Below is a small trained network, with its code and all its weights. Each question gives an input and a class and asks what happens when units are switched off, that is, made to give their printed mean instead of their output.

import numpy as np


def w(rows, s, z=0):
    codes = np.array(rows[::2]) - 128.0
    scale = np.full(codes.shape[1], s)
    scale[-1] = z or s
    return codes * scale


def f(y):
    return y / 2 * (1 + np.tanh(0.7978845608 * (y + 0.044715 * y**3)))


def log_softmax(a):
    a = a - a.max(-1, keepdims=True)
    return a - np.log(np.exp(a).sum(-1, keepdims=True))


def net(x, mask):
    res = np.array(x, float).reshape(1, 6) / 4 @ E
    y = f(res @ A[0][:, :-1].T + A[0][:, -1])
    res = res + np.where(mask, y, B[0][:, -1]) @ B[0][:, :-1]
    return log_softmax(res[-1] @ U[:, :-1].T + U[:, -1])


A, B = {}, {}
E = w([
[187,144,210,248],'x0',
[145,250,51,190],'x1',
[128,129,129,129],'x2',
[218,202,171,23],'x3',
[130,128,127,128],'x4',
[128,127,127,128],'x5',
],0.011)
A[0] = w([
[162,193,212,119,75],'n1',
[173,157,149,154,106],'n2',
[105,98,178,106,212],'n3',
[101,41,131,64,253],'n4',
[54,103,147,125,230],'n5',
[109,147,44,93,140],'n6',
[97,68,118,109,179],'n7',
[184,230,207,52,195],'n8',
[121,173,58,141,166],'n9',
[160,71,139,193,208],'n10',
[62,140,126,180,205],'n11',
[191,141,174,195,167],'n12',
[84,135,79,186,199],'n13',
[80,97,75,99,207],'n14',
[83,81,109,90,215],'n15',
[197,158,155,36,159],'n16',
[142,199,53,157,224],'n17',
[105,148,53,81,114],'n18',
[122,60,252,117,187],'n19',
[137,207,90,162,174],'n20',
[103,67,115,175,214],'n21',
],0.014,0.0062)
B[0] = w([
[85,191,175,166,181],'n1',
[77,178,124,143,160],'n2',
[157,173,142,145,186],'n3',
[138,225,105,118,233],'n4',
[141,161,19,159,193],'n5',
[99,82,160,83,197],'n6',
[113,186,82,144,187],'n7',
[121,211,164,75,248],'n8',
[94,33,158,66,193],'n9',
[127,105,142,223,204],'n10',
[115,52,94,167,195],'n11',
[65,136,178,255,205],'n12',
[96,85,60,138,205],'n13',
[76,160,80,89,203],'n14',
[101,189,74,131,200],'n15',
[194,142,150,54,222],'n16',
[43,92,161,85,224],'n17',
[134,24,190,94,195],'n18',
[213,140,171,198,237],'n19',
[14,103,160,103,204],'n20',
[125,130,96,183,208],'n21',
],0.0097,0.017)
U = w([
[26,252,84,140,253],'0',
[215,185,65,32,63],'1',
[98,42,54,81,176],'2',
[135,88,192,31,213],'3',
[190,105,103,220,99],'4',
[184,168,209,153,35],'5',
[62,92,130,180,44],'6',
],0.011,0.0033)

Each question gives the input, the list of numbers given to net, and the class t.
The units are the neurons (one row each of A and B). Each row of codes is followed by its name. A weight is (code - 128) times the scale printed after its matrix; where a second scale follows, it is the last column's (A, B and U).
mask holds one flag per neuron, in row order. A switched-off neuron (its flag False) gives its mean, the last column of its row in B, instead of its output. The means were averaged over made-up inputs and are rounded, as every weight is.
A unit's drop is (log p(t) with every unit on - log p(t) with that unit switched off) / (log p(t) with every unit on - log p(t) with every unit switched off).
The circuit of an input: a set's keep is (log p(t) with only the set's units on - log p(t) with every unit switched off) / (log p(t) with every unit on - log p(t) with every unit switched off). Starting from the 12 units with the biggest drops (on a tie, the unit counted first), units are removed one at a time, each time the one whose removal leaves the highest keep (on an exact tie, the one counted first), for as long as the keep stays at least 0.8.
units of the circuit, in order: the units of the circuit, biggest drop first
unit that matters most: the unit with the biggest drop
top k neurons: the k neurons with the biggest drops, biggest first
drop of u: that unit's drop, to one decimal
input [-2,1,8,-4,4,7], class 2: units of the circuit, in order	n8, n12, n1
input [3,-8,-1,-4,-6,0], class 4: unit that matters most	n19
input [6,1,-4,0,-3,7], class 6: units of the circuit, in order	n4, n8
input [-2,-7,-3,1,-2,3], class 1: units of the circuit, in order	n12, n20, n17
input [1,-5,-6,-2,6,-4], class 4: top 2 neurons	n19, n8
input [1,-4,6,-4,6,5], class 4: top 2 neurons	n8, n19
input [6,0,5,-3,2,-6], class 4: drop of n17	0.1
input [3,0,2,4,-2,4], class 5: drop of n14	0.2
input [-4,-8,5,2,1,-7], class 1: drop of n12	0.1
input [5,5,6,0,0,-7], class 6: drop of n7	0.1
